Here is a tiny trained network, its code and every weight. The questions are about switching its units off for an input and a target symbol, where a switched-off unit gives its printed mean instead of its output.

import numpy as np


def w(rows, s, z=0):
    codes = np.array(rows[::2]) - 128.0
    scale = np.full(codes.shape[1], s)
    scale[-1] = z or s
    return codes * scale


def f(y):
    return np.maximum(y, 0)


def softmax(a):
    e = np.exp(a - a.max(-1, keepdims=True))
    return e / e.sum(-1, keepdims=True)


def log_softmax(a):
    a = a - a.max(-1, keepdims=True)
    return a - np.log(np.exp(a).sum(-1, keepdims=True))


def net(x, mask):
    ids = ['γδηθλφψω'.index(c) for c in x.split()]
    T = len(ids)
    res = E[ids] + P[:T]
    q, k, v = (res @ M[0].T for M in (Q, K, V))
    z = softmax(np.where(np.tri(T) > 0, q @ k.T / 2**0.5, -1e9)) @ v
    res = res + np.where(mask[0], z, O[0][:, -1]) @ O[0][:, :-1]
    y = f(res @ A[0][:, :-1].T + A[0][:, -1])
    res = res + np.where(mask[1:13], y, B[0][:, -1]) @ B[0][:, :-1]
    return log_softmax(res[-1] @ U[:, :-1].T + U[:, -1])


Q, K, V, O, A, B = {}, {}, {}, {}, {}, {}
E = w([
[150,86,161,170],'γ',
[132,153,252,94],'δ',
[104,137,104,82],'η',
[126,81,119,144],'θ',
[131,79,131,155],'λ',
[155,115,173,151],'φ',
[91,89,68,105],'ψ',
[188,180,104,174],'ω',
],0.023)
P = w([
[254,93,110,67],'0',
[79,34,84,146],'1',
[153,76,95,89],'2',
[200,70,103,72],'3',
[73,178,151,150],'4',
[126,155,143,106],'5',
[128,121,128,120],'6',
[38,83,125,190],'7',
[114,152,141,107],'8',
[131,154,146,120],'9',
[49,184,153,181],'10',
[110,135,115,114],'11',
[119,138,130,123],'12',
],0.013)
Q[0] = w([
[175,10,168,33],'h1',
[245,110,64,87],'h1',
],0.011)
K[0] = w([
[162,128,155,50],'h1',
[255,146,68,120],'h1',
],0.011)
V[0] = w([
[100,203,70,7],'h1',
[125,215,254,37],'h1',
],0.008)
O[0] = w([
[95,153,129,247,29],'h1',
[29,89,209,151,252],'h1',
],0.016,0.004)
A[0] = w([
[111,54,73,114,121],'n1',
[242,101,227,78,47],'n2',
[155,24,63,165,106],'n3',
[130,155,44,21,14],'n4',
[77,75,156,75,153],'n5',
[110,156,43,114,160],'n6',
[166,124,131,72,90],'n7',
[98,206,165,143,254],'n8',
[151,132,252,154,138],'n9',
[157,139,13,137,86],'n10',
[244,189,16,132,157],'n11',
[117,2,227,117,160],'n12',
],0.0087,0.0067)
B[0] = w([
[173,131,156,101,149],'n1',
[91,131,114,120,169],'n2',
[98,135,136,156,149],'n3',
[126,67,148,87,157],'n4',
[168,255,110,120,201],'n5',
[143,128,109,188,151],'n6',
[103,94,79,130,150],'n7',
[137,52,83,180,173],'n8',
[131,114,83,135,200],'n9',
[122,165,146,112,154],'n10',
[121,134,212,135,186],'n11',
[115,153,89,95,249],'n12',
],0.0093,0.021)
U = w([
[118,68,118,69,37],'γ',
[81,127,127,97,62],'δ',
[128,69,75,148,254],'η',
[106,64,157,92,99],'θ',
[103,65,155,85,52],'λ',
[204,139,2,93,152],'φ',
[158,149,160,130,190],'ψ',
[141,98,100,107,114],'ω',
],0.0088,0.003)

Each question gives the input, a string of symbols that net reads in full, and the target symbol t.
The units are the heads (2 rows each of Q, K, V and O) and the neurons (one row each of A and B). Each row of codes is followed by its name. A weight is (code - 128) times the scale printed after its matrix; where a second scale follows, it is the last column's (O, A, B and U).
mask holds one flag per unit, heads first, then neurons. A switched-off unit (its flag False) gives its mean, the last column of its rows in O or B, instead of its output. The means were averaged over made-up inputs and are rounded, as every weight is.
A unit's drop is (log p(t) with every unit on - log p(t) with that unit switched off) / (log p(t) with every unit on - log p(t) with every unit switched off).
The circuit of an input: a set's keep is (log p(t) with only the set's units on - log p(t) with every unit switched off) / (log p(t) with every unit on - log p(t) with every unit switched off). Starting from the 12 units with the biggest drops (on a tie, the unit counted first), units are removed one at a time, each time the one whose removal leaves the highest keep (on an exact tie, the one counted first), for as long as the keep stays at least 0.8.
circuit, biggest first: the units of the circuit, biggest drop first
most important unit: the unit with the biggest drop
top k neurons: the k neurons with the biggest drops, biggest first
drop of u: that unit's drop, to one decimal
input ω η φ θ δ δ ω θ, target δ: most important unit	h1
input η λ δ γ, target η: circuit, biggest first	h1; n5
input δ φ φ η φ, target φ: circuit, biggest first	h1; n11
input δ η ω η δ δ φ λ, target δ: circuit, biggest first	h1; n5
input φ ψ φ η λ, target ψ: circuit, biggest first	n11; h1; n12; n9
input η η ω η ω φ θ, target η: circuit, biggest first	h1; n5
input δ θ η λ η ψ η η φ γ, target η: circuit, biggest first	h1; n5; n11
input γ θ λ θ λ ω, target ψ: top 2 neurons	n11; n12
input ψ λ θ φ, target ψ: circuit, biggest first	h1; n11; n12
input ψ φ δ γ, target ψ: top 2 neurons	n11; n8
input δ δ η φ φ λ φ ψ, target φ: top 2 neurons	n11; n5
input η φ ψ φ δ ω γ φ η η θ, target φ: top 2 neurons	n11; n4
input η δ φ φ, target η: top 2 neurons	n5; n11
input η ω φ η γ γ ψ, target η: top 2 neurons	n5; n12
input γ φ φ γ, target γ: top 2 neurons	n4; n11
input δ ω η λ φ φ η θ, target φ: drop of n11	0.1
input λ φ η φ δ θ φ γ, target δ: drop of n8	0.0
input θ η θ φ ω δ δ φ φ ω λ, target φ: drop of n11	0.3
